Below is a small trained network, with its code and all its weights. Each question gives an input and a class and asks what happens when units are switched off, that is, made to give their printed mean instead of their output.

import numpy as np


def w(rows, s, z=0):
    codes = np.array(rows[::2]) - 128.0
    scale = np.full(codes.shape[1], s)
    scale[-1] = z or s
    return codes * scale


def norm(h):
    return h / np.sqrt((h * h).mean(-1, keepdims=True) + 1e-5)


def f(y):
    return y / 2 * (1 + np.tanh(0.7978845608 * (y + 0.044715 * y**3)))


def log_softmax(a):
    a = a - a.max(-1, keepdims=True)
    return a - np.log(np.exp(a).sum(-1, keepdims=True))


def net(x, mask):
    res = np.array(x, float).reshape(1, 2) / 4 @ E
    u = 0
    for l in range(4):
        y = f(norm(res) @ A[l][:, :-1].T + A[l][:, -1])
        res = res + np.where(mask[u : u + 7], y, B[l][:, -1]) @ B[l][:, :-1]
        u += 7
    return log_softmax(norm(res)[-1] @ U[:, :-1].T + U[:, -1])


A, B = {}, {}
E = w([
[183,112,253],'x0',
[207,203,160],'x1',
],0.0057)
A[0] = w([
[235,159,119,188],'L0N1',
[129,57,248,229],'L0N2',
[232,110,82,54],'L0N3',
[136,183,135,82],'L0N4',
[172,71,102,100],'L0N5',
[85,97,127,2],'L0N6',
[133,69,86,136],'L0N7',
],0.011,0.0018)
B[0] = w([
[147,239,55,199],'L0N1',
[148,17,237,253],'L0N2',
[38,196,163,139],'L0N3',
[82,250,112,139],'L0N4',
[88,125,158,127],'L0N5',
[116,186,193,135],'L0N6',
[255,57,173,151],'L0N7',
],0.0057,0.0071)
A[1] = w([
[248,169,167,76],'L1N1',
[157,37,100,169],'L1N2',
[60,143,156,178],'L1N3',
[103,98,213,213],'L1N4',
[187,207,83,254],'L1N5',
[128,25,104,234],'L1N6',
[99,164,45,171],'L1N7',
],0.011,0.0021)
B[1] = w([
[51,229,150,206],'L1N1',
[72,106,119,223],'L1N2',
[254,178,134,129],'L1N3',
[255,126,121,227],'L1N4',
[211,33,231,216],'L1N5',
[33,87,139,255],'L1N6',
[88,55,48,204],'L1N7',
],0.0064,0.0057)
A[2] = w([
[154,145,90,2],'L2N1',
[111,10,38,145],'L2N2',
[102,110,162,142],'L2N3',
[176,124,69,98],'L2N4',
[174,130,109,15],'L2N5',
[121,134,105,133],'L2N6',
[113,152,153,37],'L2N7',
],0.012,0.0018)
B[2] = w([
[119,182,74,120],'L2N1',
[165,243,178,255],'L2N2',
[253,9,67,153],'L2N3',
[214,178,67,133],'L2N4',
[87,171,41,124],'L2N5',
[170,33,155,126],'L2N6',
[140,182,129,124],'L2N7',
],0.0049,0.0077)
A[3] = w([
[167,89,194,252],'L3N1',
[121,43,202,148],'L3N2',
[250,137,53,82],'L3N3',
[40,209,132,109],'L3N4',
[27,88,80,35],'L3N5',
[57,230,115,88],'L3N6',
[249,145,151,63],'L3N7',
],0.013,0.0022)
B[3] = w([
[58,214,126,252],'L3N1',
[166,100,77,253],'L3N2',
[254,91,89,180],'L3N3',
[133,23,167,158],'L3N4',
[23,203,64,207],'L3N5',
[177,2,71,161],'L3N6',
[76,140,88,240],'L3N7',
],0.0077,0.0069)
U = w([
[5,106,36,186],'0',
[205,139,63,213],'1',
[115,34,224,175],'2',
[133,221,202,191],'3',
[99,133,104,25],'4',
[103,121,120,2],'5',
],0.022,0.0093)

Each question gives the input, the list of numbers given to net, and the class t.
The units are the neurons (one row each of A and B). Each row of codes is followed by its name. A weight is (code - 128) times the scale printed after its matrix; where a second scale follows, it is the last column's (A, B and U).
mask holds one flag per neuron, layer by layer. A switched-off neuron (its flag False) gives its mean, the last column of its row in B, instead of its output. The means were averaged over made-up inputs and are rounded, as every weight is.
A unit's drop is (log p(t) with every unit on - log p(t) with that unit switched off) / (log p(t) with every unit on - log p(t) with every unit switched off).
The circuit of an input: a set's keep is (log p(t) with only the set's units on - log p(t) with every unit switched off) / (log p(t) with every unit on - log p(t) with every unit switched off). Starting from the 12 units with the biggest drops (on a tie, the unit counted first), units are removed one at a time, each time the one whose removal leaves the highest keep (on an exact tie, the one counted first), for as long as the keep stays at least 0.8.
circuit, biggest first: the units of the circuit, biggest drop first
top k neurons: the k neurons with the biggest drops, biggest first
k most important neurons of layer l: the k neurons of layer l with the biggest drops, biggest first
drop of u: that unit's drop, to one decimal
input [1,-4], class 2: circuit, biggest first => (L3N5)
input [-2,1], class 1: circuit, biggest first => (L0N2; L3N3)
input [7,1], class 3: top 2 neurons => (L3N1; L1N5)
input [0,6], class 1: 3 most important neurons of layer 0 => (L0N2; L0N1; L0N7)
input [-6,1], class 1: top 3 neurons => (L0N2; L2N2; L1N1)
input [-8,1], class 1: top 4 neurons => (L0N2; L2N2; L1N1; L1N6)
input [0,5], class 1: top 3 neurons => (L0N2; L0N1; L1N6)
input [-5,2], class 1: top 2 neurons => (L0N2; L3N3)
input [1,0], class 2: top 2 neurons => (L0N2; L3N5)
input [2,-8], class 2: drop of L3N5 => 0.2
input [-1,2], class 1: drop of L0N2 => 0.7
input [3,-8], class 2: drop of L2N1 => 0.0
